Here is a tiny trained network, its code and every weight. The questions are about switching its units off for an input and a class, where a switched-off unit gives its printed mean instead of its output.

import numpy as np


def w(rows, s, z=0):
    codes = np.array(rows[::2]) - 128.0
    scale = np.full(codes.shape[1], s)
    scale[-1] = z or s
    return codes * scale


def norm(h):
    return h / np.sqrt((h * h).mean(-1, keepdims=True) + 1e-5)


def f(y):
    return y / 2 * (1 + np.tanh(0.7978845608 * (y + 0.044715 * y**3)))


def log_softmax(a):
    a = a - a.max(-1, keepdims=True)
    return a - np.log(np.exp(a).sum(-1, keepdims=True))


def net(x, mask):
    res = np.array(x, float).reshape(1, 3) / 4 @ E
    u = 0
    for l in range(3):
        y = f(norm(res) @ A[l][:, :-1].T + A[l][:, -1])
        res = res + np.where(mask[u : u + 3], y, B[l][:, -1]) @ B[l][:, :-1]
        u += 3
    return log_softmax(norm(res)[-1] @ U[:, :-1].T + U[:, -1])


A, B = {}, {}
E = w([
[255,64,141,90,43],'x0',
[82,67,162,41,141],'x1',
[102,142,141,165,96],'x2',
],0.0067)
A[0] = w([
[2,140,112,86,195,39],'0.n0',
[175,113,169,74,58,96],'0.n1',
[16,62,225,13,117,3],'0.n2',
],0.0085,0.0046)
B[0] = w([
[122,103,153,61,79,249],'0.n0',
[42,161,161,152,110,223],'0.n1',
[197,166,109,252,138,253],'0.n2',
],0.021,0.0046)
A[1] = w([
[156,89,103,94,134,138],'1.n0',
[136,50,136,77,54,3],'1.n1',
[1,56,232,123,217,211],'1.n2',
],0.0075,0.0014)
B[1] = w([
[61,114,143,166,84,97],'1.n0',
[56,251,246,155,63,168],'1.n1',
[126,200,189,140,60,254],'1.n2',
],0.015,0.0027)
A[2] = w([
[2,195,239,86,50,255],'2.n0',
[165,66,170,91,191,74],'2.n1',
[160,211,236,41,35,132],'2.n2',
],0.0066,0.0011)
B[2] = w([
[98,4,215,40,67,254],'2.n0',
[120,229,187,164,118,114],'2.n1',
[25,162,144,92,198,221],'2.n2',
],0.013,0.0092)
U = w([
[98,102,130,28,88,2],'0',
[229,136,10,178,162,254],'1',
],0.013,0.00082)

Each question gives the input, the list of numbers given to net, and the class t.
The units are the neurons (one row each of A and B). Each row of codes is followed by its name. A weight is (code - 128) times the scale printed after its matrix; where a second scale follows, it is the last column's (A, B and U).
mask holds one flag per neuron, layer by layer. A switched-off neuron (its flag False) gives its mean, the last column of its row in B, instead of its output. The means were averaged over made-up inputs and are rounded, as every weight is.
A unit's drop is (log p(t) with every unit on - log p(t) with that unit switched off) / (log p(t) with every unit on - log p(t) with every unit switched off).
The circuit of an input: a set's keep is (log p(t) with only the set's units on - log p(t) with every unit switched off) / (log p(t) with every unit on - log p(t) with every unit switched off). Starting from all 9 units, units are removed one at a time, each time the one whose removal leaves the highest keep (on an exact tie, the one counted first), for as long as the keep stays at least 0.8.
circuit, biggest first: the units of the circuit, biggest drop first
top k neurons: the k neurons with the biggest drops, biggest first
top k neurons in layer l: the k neurons of layer l with the biggest drops, biggest first
drop when u is switched off: that unit's drop, to one decimal
input [4,8,4], class 1: circuit, biggest first -> [0.n2]
input [-5,6,8], class 1: top 4 neurons -> [0.n2; 0.n1; 1.n2; 2.n0]
input [-5,6,3], class 1: top 2 neurons -> [0.n2; 2.n0]
input [-2,-4,-7], class 1: top 3 neurons -> [0.n1; 0.n0; 2.n0]
input [-5,-7,1], class 1: top 2 neurons -> [0.n1; 2.n0]
input [3,-8,-3], class 1: top 2 neurons -> [0.n0; 2.n0]
input [3,-4,-6], class 1: top 2 neurons -> [0.n0; 1.n1]
input [3,-4,-8], class 1: top 2 neurons -> [0.n0; 1.n1]
input [1,-2,-2], class 1: top 2 neurons in layer 0 -> [0.n0; 0.n1]
input [-2,-8,0], class 1: drop when 2.n0 is switched off -> 0.3
input [-1,5,6], class 1: drop when 2.n2 is switched off -> 0.0
